Below is a small trained network, with its code and all its weights. Each question gives an input and a class and asks what happens when units are switched off, that is, made to give their printed mean instead of their output.

import numpy as np


def w(rows, s, z=0):
    codes = np.array(rows[::2]) - 128.0
    scale = np.full(codes.shape[1], s)
    scale[-1] = z or s
    return codes * scale


def f(y):
    return np.maximum(y, 0)


def log_softmax(a):
    a = a - a.max(-1, keepdims=True)
    return a - np.log(np.exp(a).sum(-1, keepdims=True))


def net(x, mask):
    res = np.array(x, float).reshape(1, 4) / 4 @ E
    y = f(res @ A[0][:, :-1].T + A[0][:, -1])
    res = res + np.where(mask, y, B[0][:, -1]) @ B[0][:, :-1]
    return log_softmax(res[-1] @ U[:, :-1].T + U[:, -1])


A, B = {}, {}
E = w([
[125,140,166,123,2,143,230],'x0',
[103,151,32,88,97,231,113],'x1',
[170,145,4,156,106,54,171],'x2',
[128,121,126,113,122,118,120],'x3',
],0.013)
A[0] = w([
[102,134,190,112,40,144,220,183],'neuron 1',
[168,115,119,171,132,31,144,132],'neuron 2',
[146,95,79,159,128,90,174,185],'neuron 3',
[143,118,101,99,29,180,153,97],'neuron 4',
[128,48,204,166,182,107,92,254],'neuron 5',
[172,108,108,137,54,120,212,86],'neuron 6',
[119,103,201,147,63,82,184,111],'neuron 7',
[178,180,45,119,51,138,125,129],'neuron 8',
[136,141,127,117,121,168,152,150],'neuron 9',
[154,82,128,181,113,49,154,164],'neuron 10',
[92,137,158,37,115,252,96,186],'neuron 11',
[117,97,39,148,204,128,93,169],'neuron 12',
],0.011,0.0072)
B[0] = w([
[146,121,171,138,68,124,180,250],'neuron 1',
[118,174,123,162,129,71,129,224],'neuron 2',
[95,173,94,101,151,93,145,214],'neuron 3',
[95,86,154,118,165,113,163,198],'neuron 4',
[114,131,251,68,162,120,120,255],'neuron 5',
[62,133,159,106,122,142,122,208],'neuron 6',
[135,140,172,133,49,118,110,214],'neuron 7',
[85,117,110,77,191,141,153,214],'neuron 8',
[118,112,154,131,150,167,136,158],'neuron 9',
[92,163,132,134,116,56,109,221],'neuron 10',
[201,78,118,154,130,172,144,242],'neuron 11',
[163,139,66,127,176,135,111,240],'neuron 12',
],0.014,0.015)
U = w([
[26,82,185,48,210,144,147,253],'0',
[162,189,99,186,176,44,96,153],'1',
[194,67,94,150,148,255,27,166],'2',
[115,131,4,111,184,171,114,92],'3',
[171,135,184,133,33,136,129,56],'4',
[44,181,93,155,39,90,149,27],'5',
[159,20,111,203,100,165,235,108],'6',
],0.0088,0.0031)

Each question gives the input, the list of numbers given to net, and the class t.
The units are the neurons (one row each of A and B). Each row of codes is followed by its name. A weight is (code - 128) times the scale printed after its matrix; where a second scale follows, it is the last column's (A, B and U).
mask holds one flag per neuron, in row order. A switched-off neuron (its flag False) gives its mean, the last column of its row in B, instead of its output. The means were averaged over made-up inputs and are rounded, as every weight is.
A unit's drop is (log p(t) with every unit on - log p(t) with that unit switched off) / (log p(t) with every unit on - log p(t) with every unit switched off).
The circuit of an input: a set's keep is (log p(t) with only the set's units on - log p(t) with every unit switched off) / (log p(t) with every unit on - log p(t) with every unit switched off). Starting from all 12 units, units are removed one at a time, each time the one whose removal leaves the highest keep (on an exact tie, the one counted first), for as long as the keep stays at least 0.8.
circuit, biggest first: the units of the circuit, biggest drop first
unit that matters most: the unit with the biggest drop
k most important neurons: the k neurons with the biggest drops, biggest first
drop when u is switched off: that unit's drop, to one decimal
input [6,1,-7,7], class 6: unit that matters most -> neuron 11
input [1,-3,7,5], class 5: circuit, biggest first -> [neuron 6; neuron 5]
input [-3,-1,1,-2], class 1: circuit, biggest first -> [neuron 8; neuron 6]
input [-2,-2,1,8], class 1: circuit, biggest first -> [neuron 8; neuron 6]
input [-1,6,5,-4], class 3: 2 most important neurons -> [neuron 5; neuron 12]
input [-2,1,2,6], class 3: circuit, biggest first -> [neuron 5; neuron 1]
input [5,4,-1,0], class 6: circuit, biggest first -> [neuron 5; neuron 11]
input [3,5,0,-3], class 6: 2 most important neurons -> [neuron 5; neuron 11]
input [5,1,-2,4], class 6: circuit, biggest first -> [neuron 5; neuron 10]
input [2,-8,0,8], class 4: 2 most important neurons -> [neuron 5; neuron 7]
input [-7,-7,1,6], class 1: 4 most important neurons -> [neuron 2; neuron 8; neuron 6; neuron 12]
input [1,-5,7,3], class 5: 3 most important neurons -> [neuron 6; neuron 12; neuron 11]
input [1,6,8,4], class 0: 2 most important neurons -> [neuron 8; neuron 4]
input [6,3,8,6], class 0: circuit, biggest first -> [neuron 8]
input [-8,1,7,-7], class 3: 2 most important neurons -> [neuron 12; neuron 5]
input [3,-8,0,6], class 4: 2 most important neurons -> [neuron 5; neuron 7]
input [7,-1,-4,6], class 4: drop when neuron 7 is switched off -> 0.6
input [0,-1,3,-3], class 1: drop when neuron 4 is switched off -> 0.0
input [-4,2,0,1], class 2: drop when neuron 2 is switched off -> 0.1
input [-3,2,7,4], class 3: most important neuron -> [neuron 8]
